Below are the code and all the weights of a small trained network. Each question names an input and a class and asks about switching units off, where a switched-off unit gives its printed mean instead of its output.

import numpy as np


def w(rows, s, z=0):
    codes = np.array(rows[::2]) - 128.0
    scale = np.full(codes.shape[1], s)
    scale[-1] = z or s
    return codes * scale


def f(y):
    return y / 2 * (1 + np.tanh(0.7978845608 * (y + 0.044715 * y**3)))


def log_softmax(a):
    a = a - a.max(-1, keepdims=True)
    return a - np.log(np.exp(a).sum(-1, keepdims=True))


def net(x, mask):
    res = np.array(x, float).reshape(1, 6) / 4 @ E
    y = f(res @ A[0][:, :-1].T + A[0][:, -1])
    res = res + np.where(mask, y, B[0][:, -1]) @ B[0][:, :-1]
    return log_softmax(res[-1] @ U[:, :-1].T + U[:, -1])


A, B = {}, {}
E = w([
[126,255,83,194,167,127,70,120,75],'x0',
[124,109,111,105,84,106,113,102,161],'x1',
[105,49,162,143,99,202,54,101,121],'x2',
[45,108,156,55,101,140,140,197,162],'x3',
[135,97,196,184,209,190,129,98,152],'x4',
[165,104,117,102,111,174,110,134,72],'x5',
],0.0086)
A[0] = w([
[128,56,196,135,133,179,127,95,152,155],'N0',
[124,124,113,82,110,74,175,161,152,154],'N1',
[114,172,146,146,177,144,140,159,131,254],'N2',
[156,83,151,152,144,162,117,80,109,73],'N3',
[186,120,97,94,122,148,148,158,7,170],'N4',
[142,183,76,171,139,104,120,105,116,142],'N5',
[75,111,126,83,91,166,72,169,85,183],'N6',
[133,164,136,212,180,165,88,95,86,221],'N7',
[126,85,112,56,66,117,142,139,171,239],'N8',
[145,172,81,166,127,112,116,111,105,120],'N9',
[156,172,72,161,114,102,104,96,75,218],'N10',
],0.011,0.004)
B[0] = w([
[169,52,123,170,55,190,31,117,152,226],'N0',
[76,195,254,150,216,73,151,110,126,217],'N1',
[129,181,177,120,109,108,132,114,97,213],'N2',
[174,140,161,184,86,202,164,185,179,175],'N3',
[253,87,99,85,105,184,111,130,82,209],'N4',
[114,76,109,66,138,106,56,77,66,215],'N5',
[47,180,145,109,183,19,125,95,112,211],'N6',
[155,200,195,116,138,136,137,107,80,255],'N7',
[72,135,106,87,176,33,78,61,94,247],'N8',
[133,68,125,84,126,136,88,106,93,197],'N9',
[187,42,149,56,149,159,65,70,42,241],'N10',
],0.0088)
U = w([
[54,254,148,129,184,53,171,130,145,163],'0',
[131,95,124,55,148,97,74,64,62,202],'1',
[118,136,21,124,119,150,186,191,155,6],'2',
[198,165,157,187,90,198,140,154,129,174],'3',
[178,134,75,81,157,170,191,177,95,14],'4',
[132,26,76,180,55,164,100,156,246,137],'5',
[125,106,164,174,126,167,111,128,131,71],'6',
[121,110,91,166,165,104,194,154,193,3],'7',
],0.0081,0.0038)

Each question gives the input, the list of numbers given to net, and the class t.
The units are the neurons (one row each of A and B). Each row of codes is followed by its name. A weight is (code - 128) times the scale printed after its matrix; where a second scale follows, it is the last column's (A, B and U).
mask holds one flag per neuron, in row order. A switched-off neuron (its flag False) gives its mean, the last column of its row in B, instead of its output. The means were averaged over made-up inputs and are rounded, as every weight is.
A unit's drop is (log p(t) with every unit on - log p(t) with that unit switched off) / (log p(t) with every unit on - log p(t) with every unit switched off).
The circuit of an input: a set's keep is (log p(t) with only the set's units on - log p(t) with every unit switched off) / (log p(t) with every unit on - log p(t) with every unit switched off). Starting from all 11 units, units are removed one at a time, each time the one whose removal leaves the highest keep (on an exact tie, the one counted first), for as long as the keep stays at least 0.8.
units of the circuit, in order: the units of the circuit, biggest drop first
most important unit: the unit with the biggest drop
top k neurons: the k neurons with the biggest drops, biggest first
drop when u is switched off: that unit's drop, to one decimal
input [-8,6,-2,2,8,6], class 5: units of the circuit, in order	N0
input [-5,4,-8,5,3,7], class 0: units of the circuit, in order	N1; N10
input [4,6,-1,2,6,1], class 3: top 2 neurons	N8; N6
input [6,2,4,6,7,3], class 3: top 3 neurons	N8; N0; N1
input [-7,-6,-3,-4,7,-5], class 5: top 2 neurons	N0; N1
input [-7,-2,-6,3,3,-2], class 0: top 2 neurons	N1; N10
input [5,6,4,-5,4,7], class 3: top 4 neurons	N3; N8; N6; N7
input [4,1,5,2,2,2], class 6: units of the circuit, in order	N8; N5
input [6,5,8,4,5,-3], class 6: top 3 neurons	N0; N6; N4
input [-1,-3,7,8,7,1], class 5: drop when N0 is switched off	0.4
input [-7,6,-4,-5,-8,-8], class 0: drop when N1 is switched off	0.2
input [1,2,4,5,3,-2], class 5: drop when N0 is switched off	0.3
input [-1,-3,3,2,5,3], class 6: drop when N10 is switched off	-0.2
input [-6,-2,0,-8,8,3], class 3: most important unit	N7
